Below are the code and all the weights of a small trained network. Each question names an input and a class and asks about switching units off, where a switched-off unit gives its printed mean instead of its output.

import numpy as np


def w(rows, s, z=0):
    codes = np.array(rows[::2]) - 128.0
    scale = np.full(codes.shape[1], s)
    scale[-1] = z or s
    return codes * scale


def f(y):
    return y / 2 * (1 + np.tanh(0.7978845608 * (y + 0.044715 * y**3)))


def log_softmax(a):
    a = a - a.max(-1, keepdims=True)
    return a - np.log(np.exp(a).sum(-1, keepdims=True))


def net(x, mask):
    res = np.array(x, float).reshape(1, 8) / 4 @ E
    y = f(res @ A[0][:, :-1].T + A[0][:, -1])
    res = res + np.where(mask, y, B[0][:, -1]) @ B[0][:, :-1]
    return log_softmax(res[-1] @ U[:, :-1].T + U[:, -1])


A, B = {}, {}
E = w([
[105,201,123,202,148,155],'x0',
[29,40,199,134,144,155],'x1',
[78,90,112,36,170,103],'x2',
[120,103,108,214,38,27],'x3',
[65,121,1,107,92,114],'x4',
[125,86,86,157,158,179],'x5',
[63,53,206,147,176,125],'x6',
[79,204,73,92,192,177],'x7',
],0.0084)
A[0] = w([
[120,133,165,125,171,161,65],'N1',
[162,68,163,56,225,146,242],'N2',
[139,183,157,191,186,157,168],'N3',
[162,109,167,246,153,184,195],'N4',
[215,185,73,130,130,71,211],'N5',
[128,74,148,188,21,70,164],'N6',
[147,33,180,68,192,121,251],'N7',
[1,142,59,104,122,158,133],'N8',
[146,104,141,175,84,61,141],'N9',
[106,98,155,30,160,174,209],'N10',
],0.0094,0.0021)
B[0] = w([
[84,159,189,151,149,110,164],'N1',
[53,193,180,101,87,73,226],'N2',
[135,171,149,208,181,126,182],'N3',
[169,115,167,176,174,100,203],'N4',
[222,233,46,171,74,143,227],'N5',
[208,44,100,134,41,65,255],'N6',
[80,113,255,56,125,100,236],'N7',
[63,58,59,95,216,143,222],'N8',
[150,46,148,225,57,117,208],'N9',
[79,180,142,82,142,71,220],'N10',
],0.0091,0.0099)
U = w([
[130,169,224,204,221,188,178],'0',
[63,131,249,53,137,46,4],'1',
[189,10,153,158,53,34,183],'2',
[55,100,2,95,214,101,221],'3',
[224,244,65,150,112,154,72],'4',
],0.0083,0.0023)

Each question gives the input, the list of numbers given to net, and the class t.
The units are the neurons (one row each of A and B). Each row of codes is followed by its name. A weight is (code - 128) times the scale printed after its matrix; where a second scale follows, it is the last column's (A, B and U).
mask holds one flag per neuron, in row order. A switched-off neuron (its flag False) gives its mean, the last column of its row in B, instead of its output. The means were averaged over made-up inputs and are rounded, as every weight is.
A unit's drop is (log p(t) with every unit on - log p(t) with that unit switched off) / (log p(t) with every unit on - log p(t) with every unit switched off).
The circuit of an input: a set's keep is (log p(t) with only the set's units on - log p(t) with every unit switched off) / (log p(t) with every unit on - log p(t) with every unit switched off). Starting from all 10 units, units are removed one at a time, each time the one whose removal leaves the highest keep (on an exact tie, the one counted first), for as long as the keep stays at least 0.8.
circuit, biggest first: the units of the circuit, biggest drop first
k most important neurons: the k neurons with the biggest drops, biggest first
drop of u: that unit's drop, to one decimal
input [1,-4,3,-7,-6,7,-3,0], class 1: circuit, biggest first -> N2
input [5,5,6,2,-4,7,-8,3], class 3: circuit, biggest first -> N7, N8
input [-5,-6,-7,-2,-3,3,2,0], class 4: 2 most important neurons -> N5, N7
input [8,-1,-4,-1,3,2,4,-4], class 0: circuit, biggest first -> N3, N6
input [-8,4,5,4,5,3,0,1], class 1: 3 most important neurons -> N7, N5, N10
input [2,-7,3,7,8,5,-5,-3], class 4: 2 most important neurons -> N5, N7
input [-4,-5,-6,0,8,-4,4,0], class 4: circuit, biggest first -> N5, N7
input [5,3,8,-4,6,6,7,2], class 1: 4 most important neurons -> N7, N2, N10, N5
input [6,-6,8,6,-2,3,-1,4], class 4: drop of N5 -> 0.5
input [-5,1,-6,-7,-2,-8,-6,-6], class 4: drop of N6 -> 0.2
input [-3,-7,8,5,-1,1,1,5], class 4: drop of N3 -> 0.0
